Here is a tiny trained network, its code and every weight. The questions are about switching its units off for an input and a class, where a switched-off unit gives its printed mean instead of its output.

import numpy as np


def w(rows, s, z=0):
    codes = np.array(rows[::2]) - 128.0
    scale = np.full(codes.shape[1], s)
    scale[-1] = z or s
    return codes * scale


def norm(h):
    return h / np.sqrt((h * h).mean(-1, keepdims=True) + 1e-5)


def f(y):
    return y / 2 * (1 + np.tanh(0.7978845608 * (y + 0.044715 * y**3)))


def log_softmax(a):
    a = a - a.max(-1, keepdims=True)
    return a - np.log(np.exp(a).sum(-1, keepdims=True))


def net(x, mask):
    res = np.array(x, float).reshape(1, 3) / 4 @ E
    u = 0
    for l in range(2):
        y = f(norm(res) @ A[l][:, :-1].T + A[l][:, -1])
        res = res + np.where(mask[u : u + 6], y, B[l][:, -1]) @ B[l][:, :-1]
        u += 6
    return log_softmax(norm(res)[-1] @ U[:, :-1].T + U[:, -1])


A, B = {}, {}
E = w([
[155,166,168,71,6,60,110],'x0',
[104,156,112,102,78,253,115],'x1',
[165,182,84,206,161,112,88],'x2',
],0.007)
A[0] = w([
[163,192,124,172,133,147,113,19],'0.n1',
[160,116,166,128,70,133,109,254],'0.n2',
[146,90,67,150,156,180,151,96],'0.n3',
[170,173,137,177,138,143,5,28],'0.n4',
[122,198,123,100,85,101,80,54],'0.n5',
[121,163,83,123,85,196,127,48],'0.n6',
],0.013,0.0015)
B[0] = w([
[122,112,173,64,165,65,23,203],'0.n1',
[72,166,19,155,164,159,109,197],'0.n2',
[70,211,68,176,2,101,69,253],'0.n3',
[109,123,165,44,237,84,83,247],'0.n4',
[53,186,158,176,1,156,122,218],'0.n5',
[168,130,43,71,165,38,201,243],'0.n6',
],0.0089,0.006)
A[1] = w([
[255,162,133,183,129,155,125,4],'1.n1',
[89,54,139,89,62,145,221,125],'1.n2',
[92,111,126,66,114,169,212,98],'1.n3',
[165,112,44,179,203,93,178,151],'1.n4',
[119,134,82,27,159,152,170,33],'1.n5',
[195,223,68,109,148,42,197,151],'1.n6',
],0.0088,0.0037)
B[1] = w([
[104,126,108,118,204,93,10,111],'1.n1',
[152,160,161,89,202,107,94,187],'1.n2',
[166,133,146,100,156,114,70,164],'1.n3',
[126,183,91,114,75,112,162,184],'1.n4',
[131,119,166,75,162,52,124,163],'1.n5',
[127,74,109,125,113,105,176,254],'1.n6',
],0.013,0.0062)
U = w([
[75,209,60,139,60,182,100,198],'0',
[144,128,152,45,193,120,50,203],'1',
[171,126,69,75,108,89,167,204],'2',
[62,107,88,106,102,143,121,109],'3',
[204,63,159,189,145,249,155,2],'4',
[195,81,179,190,136,228,143,2],'5',
],0.012,0.0054)

Each question gives the input, the list of numbers given to net, and the class t.
The units are the neurons (one row each of A and B). Each row of codes is followed by its name. A weight is (code - 128) times the scale printed after its matrix; where a second scale follows, it is the last column's (A, B and U).
mask holds one flag per neuron, layer by layer. A switched-off neuron (its flag False) gives its mean, the last column of its row in B, instead of its output. The means were averaged over made-up inputs and are rounded, as every weight is.
A unit's drop is (log p(t) with every unit on - log p(t) with that unit switched off) / (log p(t) with every unit on - log p(t) with every unit switched off).
The circuit of an input: a set's keep is (log p(t) with only the set's units on - log p(t) with every unit switched off) / (log p(t) with every unit on - log p(t) with every unit switched off). Starting from all 12 units, units are removed one at a time, each time the one whose removal leaves the highest keep (on an exact tie, the one counted first), for as long as the keep stays at least 0.8.
circuit, biggest first: the units of the circuit, biggest drop first
k most important neurons: the k neurons with the biggest drops, biggest first
top k neurons in layer l: the k neurons of layer l with the biggest drops, biggest first
drop when u is switched off: that unit's drop, to one decimal
input [3,5,3], class 2: top 2 neurons in layer 0 : [0.n6, 0.n3]
input [5,-4,3], class 0: circuit, biggest first : [0.n5, 0.n6]
input [-1,-5,-5], class 1: circuit, biggest first : [0.n6, 0.n3]
input [-4,-3,8], class 1: circuit, biggest first : [0.n4]
input [5,-5,8], class 1: circuit, biggest first : [0.n4, 0.n6]
input [5,3,-4], class 0: circuit, biggest first : [0.n5, 0.n2]
input [-6,7,5], class 2: 2 most important neurons : [0.n6, 0.n5]
input [4,-5,-6], class 1: 3 most important neurons : [0.n3, 0.n6, 1.n2]
input [3,6,6], class 1: top 2 neurons in layer 0 : [0.n4, 0.n1]
input [3,6,-4], class 2: 2 most important neurons : [0.n6, 0.n2]
input [7,-7,-2], class 0: top 4 neurons in layer 0 : [0.n6, 0.n5, 0.n2, 0.n4]
input [4,0,6], class 1: top 3 neurons in layer 0 : [0.n4, 0.n1, 0.n3]
input [3,7,6], class 2: 4 most important neurons : [0.n6, 1.n6, 1.n2, 1.n3]
input [2,1,4], class 1: circuit, biggest first : [0.n4]
input [5,8,-1], class 2: top 2 neurons in layer 0 : [0.n6, 0.n3]
input [-5,8,5], class 2: top 2 neurons in layer 0 : [0.n6, 0.n5]
input [3,7,-1], class 2: 2 most important neurons : [0.n6, 0.n3]
input [-1,-6,-7], class 1: 2 most important neurons : [0.n6, 1.n2]
input [-6,-5,1], class 0: drop when 0.n6 is switched off : 0.3
input [-3,7,7], class 1: drop when 0.n3 is switched off : -0.1
input [-6,1,-6], class 0: circuit, biggest first : [0.n3]
input [-3,8,-5], class 2: drop when 0.n3 is switched off : 0.1
input [-8,3,-1], class 0: drop when 0.n3 is switched off : 0.1
